Here is a tiny trained network, its code and every weight. The questions are about switching its units off for an input and a class, where a switched-off unit gives its printed mean instead of its output.

import numpy as np


def w(rows, s, z=0):
    codes = np.array(rows[::2]) - 128.0
    scale = np.full(codes.shape[1], s)
    scale[-1] = z or s
    return codes * scale


def f(y):
    return y / 2 * (1 + np.tanh(0.7978845608 * (y + 0.044715 * y**3)))


def log_softmax(a):
    a = a - a.max(-1, keepdims=True)
    return a - np.log(np.exp(a).sum(-1, keepdims=True))


def net(x, mask):
    res = np.array(x, float).reshape(1, 8) / 4 @ E
    y = f(res @ A[0][:, :-1].T + A[0][:, -1])
    res = res + np.where(mask, y, B[0][:, -1]) @ B[0][:, :-1]
    return log_softmax(res[-1] @ U[:, :-1].T + U[:, -1])


A, B = {}, {}
E = w([
[20,132,120,19,141,107,176,222],'x0',
[97,150,166,78,1,126,186,47],'x1',
[131,125,122,123,124,127,126,130],'x2',
[197,184,160,48,116,167,39,161],'x3',
[184,190,130,79,208,21,175,81],'x4',
[128,124,119,124,122,124,125,128],'x5',
[134,69,209,149,70,20,91,163],'x6',
[128,131,124,130,125,126,130,131],'x7',
],0.0067)
A[0] = w([
[146,177,69,106,143,190,183,129,46],'N0',
[38,98,112,239,182,51,254,78,60],'N1',
[75,152,130,13,113,130,197,240,50],'N2',
[116,175,101,128,168,198,198,135,119],'N3',
[173,143,63,126,140,214,200,113,57],'N4',
[119,75,186,136,112,58,102,158,135],'N5',
[146,68,191,117,104,60,118,162,107],'N6',
[132,134,91,170,210,108,83,230,82],'N7',
[107,188,78,130,139,201,159,127,26],'N8',
[226,171,152,37,115,157,43,135,109],'N9',
[123,168,33,99,131,178,148,108,56],'N10',
[177,159,112,77,186,52,132,57,73],'N11',
[137,89,217,136,59,51,142,160,157],'N12',
[116,158,171,141,52,145,168,9,190],'N13',
[18,172,148,51,127,92,136,212,35],'N14',
[101,82,215,128,121,37,76,172,95],'N15',
[106,64,117,165,63,211,67,155,61],'N16',
[187,192,205,21,124,168,67,183,60],'N17',
[127,86,181,146,100,52,111,170,101],'N18',
[154,174,166,90,138,70,150,104,93],'N19',
[105,162,83,108,178,214,167,78,77],'N20',
[110,148,59,76,156,214,162,106,67],'N21',
[116,21,128,122,86,220,94,180,89],'N22',
[53,149,135,55,138,110,168,225,5],'N23',
[203,194,97,93,181,21,164,135,68],'N24',
[161,49,96,220,237,112,121,229,218],'N25',
[19,156,103,96,148,109,185,207,117],'N26',
[144,90,175,170,94,40,97,179,87],'N27',
[73,105,127,157,70,225,68,168,73],'N28',
[67,173,180,66,9,135,222,67,157],'N29',
[115,115,188,125,88,127,72,176,32],'N30',
[146,171,166,11,128,154,23,142,99],'N31',
],0.0058,0.0022)
B[0] = w([
[153,92,155,83,176,185,160,168,164],'N0',
[57,22,123,170,131,107,121,75,217],'N1',
[217,129,158,189,43,92,78,90,222],'N2',
[146,111,138,106,169,188,122,113,175],'N3',
[183,53,170,108,144,166,162,130,169],'N4',
[166,102,138,52,161,208,124,151,184],'N5',
[153,116,156,49,158,156,143,123,180],'N6',
[104,199,39,90,130,99,94,161,194],'N7',
[151,92,159,79,170,153,157,154,154],'N8',
[45,36,121,215,116,76,120,86,226],'N9',
[188,82,161,65,189,207,167,167,164],'N10',
[96,198,249,172,107,65,215,198,203],'N11',
[160,127,111,78,163,185,118,170,204],'N12',
[171,173,37,131,122,109,74,119,196],'N13',
[197,148,169,196,87,130,88,100,208],'N14',
[171,83,127,65,205,217,147,141,205],'N15',
[105,202,197,185,94,94,233,204,182],'N16',
[49,10,84,172,173,68,116,80,219],'N17',
[185,78,135,61,191,192,131,167,179],'N18',
[82,177,125,111,150,125,177,170,169],'N19',
[188,70,187,95,163,186,142,154,185],'N20',
[156,101,144,75,173,173,143,137,180],'N21',
[74,209,175,147,134,70,200,188,185],'N22',
[201,158,193,253,59,112,82,90,192],'N23',
[82,196,210,102,101,70,214,177,220],'N24',
[121,213,46,103,89,143,65,98,254],'N25',
[160,108,121,172,64,117,93,76,211],'N26',
[193,101,159,62,167,192,135,129,188],'N27',
[91,190,181,158,139,66,194,191,184],'N28',
[105,185,1,64,144,131,100,141,234],'N29',
[107,121,150,136,192,154,137,165,155],'N30',
[55,62,92,134,176,94,107,95,214],'N31',
],0.006,0.0054)
U = w([
[192,68,183,40,173,199,158,149,93],'0',
[64,211,217,135,118,77,228,175,84],'1',
[252,134,179,220,77,112,70,66,118],'2',
[5,2,109,142,144,94,121,82,85],'3',
[119,142,132,110,123,126,117,117,255],'4',
[110,204,31,56,120,124,82,137,84],'5',
],0.0096,0.0079)

Each question gives the input, the list of numbers given to net, and the class t.
The units are the neurons (one row each of A and B). Each row of codes is followed by its name. A weight is (code - 128) times the scale printed after its matrix; where a second scale follows, it is the last column's (A, B and U).
mask holds one flag per neuron, in row order. A switched-off neuron (its flag False) gives its mean, the last column of its row in B, instead of its output. The means were averaged over made-up inputs and are rounded, as every weight is.
A unit's drop is (log p(t) with every unit on - log p(t) with that unit switched off) / (log p(t) with every unit on - log p(t) with every unit switched off).
The circuit of an input: a set's keep is (log p(t) with only the set's units on - log p(t) with every unit switched off) / (log p(t) with every unit on - log p(t) with every unit switched off). Starting from the 12 units with the biggest drops (on a tie, the unit counted first), units are removed one at a time, each time the one whose removal leaves the highest keep (on an exact tie, the one counted first), for as long as the keep stays at least 0.8.
units of the circuit, in order: the units of the circuit, biggest drop first
most important unit: the unit with the biggest drop
k most important neurons: the k neurons with the biggest drops, biggest first
input [0,-7,-6,-1,-5,-4,-1,-3], class 5: most important unit : N25
input [-1,8,-7,-3,-8,0,-1,-3], class 1: 4 most important neurons : (N16; N28; N22; N25)
input [0,-4,-3,7,5,-8,-3,-6], class 3: units of the circuit, in order : (N17; N9)
input [-7,8,-5,7,1,8,-2,5], class 5: 2 most important neurons : (N29; N13)
input [6,7,2,-5,-7,0,2,6], class 1: 2 most important neurons : (N22; N28)
input [-7,3,-5,8,4,1,-2,-5], class 3: units of the circuit, in order : (N9; N17; N31)
input [1,-7,-5,8,-2,-4,2,-8], class 3: units of the circuit, in order : (N17; N9)
input [-3,-8,-1,8,-4,-7,6,6], class 3: units of the circuit, in order : (N9; N17)
input [8,-1,6,7,7,1,3,6], class 2: 3 most important neurons : (N2; N23; N14)
input [6,1,8,6,2,-7,-3,2], class 2: units of the circuit, in order : (N2; N23)
input [4,-7,5,1,2,7,5,-4], class 5: units of the circuit, in order : (N25; N7)
input [8,4,5,4,1,-2,-5,-6], class 2: units of the circuit, in order : (N2; N23)
input [6,-3,-3,0,-6,-2,2,-2], class 1: 4 most important neurons : (N22; N28; N16; N13)
input [-7,5,-6,1,-8,-3,-7,4], class 1: units of the circuit, in order : (N16; N28)
input [5,-1,-7,5,2,-8,-4,1], class 2: 2 most important neurons : (N2; N23)
input [8,-8,-4,2,7,-5,3,-3], class 2: units of the circuit, in order : (N23; N2)
input [7,4,-4,8,0,-6,4,-3], class 3: units of the circuit, in order : (N17)
input [-1,4,0,-3,3,-5,-5,2], class 0: 2 most important neurons : (N25; N20)
input [-4,-7,1,8,1,4,-2,6], class 3: 3 most important neurons : (N9; N17; N31)
input [2,6,-4,0,4,-4,5,-2], class 5: most important unit : N29
